Below is a small trained network, with its code and all its weights. Each question gives an input and a class and asks what happens when units are switched off, that is, made to give their printed mean instead of their output.

import numpy as np


def w(rows, s, z=0):
    codes = np.array(rows[::2]) - 128.0
    scale = np.full(codes.shape[1], s)
    scale[-1] = z or s
    return codes * scale


def f(y):
    return np.maximum(y, 0)


def log_softmax(a):
    a = a - a.max(-1, keepdims=True)
    return a - np.log(np.exp(a).sum(-1, keepdims=True))


def net(x, mask):
    res = np.array(x, float).reshape(1, 4) / 4 @ E
    y = f(res @ A[0][:, :-1].T + A[0][:, -1])
    res = res + np.where(mask, y, B[0][:, -1]) @ B[0][:, :-1]
    return log_softmax(res[-1] @ U[:, :-1].T + U[:, -1])


A, B = {}, {}
E = w([
[160,180,34,188],'x0',
[83,132,20,34],'x1',
[90,205,163,122],'x2',
[11,70,176,215],'x3',
],0.011)
A[0] = w([
[149,88,59,197,224],'n0',
[85,90,92,64,119],'n1',
[96,223,111,159,122],'n2',
[21,148,41,56,148],'n3',
[169,75,169,163,105],'n4',
[70,102,180,68,84],'n5',
[229,52,125,205,133],'n6',
[179,187,97,79,65],'n7',
[123,169,36,138,64],'n8',
[102,23,173,83,113],'n9',
[173,224,245,170,13],'n10',
[158,106,202,62,42],'n11',
[166,130,137,116,1],'n12',
[103,164,203,78,112],'n13',
[119,236,93,218,202],'n14',
[25,110,125,173,92],'n15',
[233,187,174,31,138],'n16',
[35,107,131,133,65],'n17',
],0.012,0.0028)
B[0] = w([
[165,112,126,25,195],'n0',
[186,194,210,217,193],'n1',
[145,130,111,59,176],'n2',
[166,123,255,168,250],'n3',
[135,155,170,141,183],'n4',
[173,100,112,104,194],'n5',
[109,104,219,108,207],'n6',
[61,47,130,152,198],'n7',
[151,110,180,128,197],'n8',
[170,125,102,68,209],'n9',
[122,143,182,171,207],'n10',
[178,81,100,94,188],'n11',
[67,90,115,176,143],'n12',
[214,120,88,47,184],'n13',
[190,96,113,64,209],'n14',
[95,57,66,136,208],'n15',
[52,50,115,153,233],'n16',
[74,86,135,140,190],'n17',
],0.009,0.014)
U = w([
[172,145,238,153,70],'0',
[207,113,127,8,83],'1',
[31,76,130,123,105],'2',
[141,137,175,42,254],'3',
[182,133,124,119,185],'4',
[136,209,59,94,77],'5',
],0.012,0.0092)

Each question gives the input, the list of numbers given to net, and the class t.
The units are the neurons (one row each of A and B). Each row of codes is followed by its name. A weight is (code - 128) times the scale printed after its matrix; where a second scale follows, it is the last column's (A, B and U).
mask holds one flag per neuron, in row order. A switched-off neuron (its flag False) gives its mean, the last column of its row in B, instead of its output. The means were averaged over made-up inputs and are rounded, as every weight is.
A unit's drop is (log p(t) with every unit on - log p(t) with that unit switched off) / (log p(t) with every unit on - log p(t) with every unit switched off).
The circuit of an input: a set's keep is (log p(t) with only the set's units on - log p(t) with every unit switched off) / (log p(t) with every unit on - log p(t) with every unit switched off). Starting from the 12 units with the biggest drops (on a tie, the unit counted first), units are removed one at a time, each time the one whose removal leaves the highest keep (on an exact tie, the one counted first), for as long as the keep stays at least 0.8.
circuit, biggest first: the units of the circuit, biggest drop first
unit that matters most: the unit with the biggest drop
k most important neurons: the k neurons with the biggest drops, biggest first
drop when u is switched off: that unit's drop, to one decimal
input [-6,-3,-3,2], class 1: unit that matters most	n9
input [-6,6,0,-6], class 0: circuit, biggest first	(n1, n3)
input [8,-6,7,-4], class 1: 4 most important neurons	(n14, n2, n3, n1)
input [-3,-2,7,4], class 3: 4 most important neurons	(n13, n16, n10, n7)
input [2,0,4,-5], class 2: circuit, biggest first	(n16, n7)
input [-8,-7,-1,8], class 1: circuit, biggest first	(n9, n13)
input [3,-4,2,5], class 2: 3 most important neurons	(n3, n15, n1)
input [-6,-4,-2,4], class 1: 2 most important neurons	(n9, n3)
input [-6,-6,-8,0], class 3: 2 most important neurons	(n3, n9)
input [4,7,2,-8], class 2: 2 most important neurons	(n7, n16)
input [-2,-5,7,7], class 2: 2 most important neurons	(n15, n3)
input [-8,4,6,2], class 1: 2 most important neurons	(n13, n5)
input [6,4,-7,6], class 3: 3 most important neurons	(n0, n16, n13)
input [7,-2,6,1], class 1: circuit, biggest first	(n14)
input [1,5,-2,-8], class 2: 2 most important neurons	(n16, n7)
input [0,7,2,-5], class 0: circuit, biggest first	(n3, n1)
input [-7,-6,-6,8], class 2: 3 most important neurons	(n15, n17, n3)
input [-5,-4,-1,5], class 1: circuit, biggest first	(n9, n3)
input [3,5,-1,-6], class 2: circuit, biggest first	(n7, n16)
input [1,-3,-8,7], class 3: circuit, biggest first	(n0)
input [8,-7,-7,3], class 1: drop when n3 is switched off	0.5
input [3,8,2,-1], class 0: drop when n8 is switched off	0.0
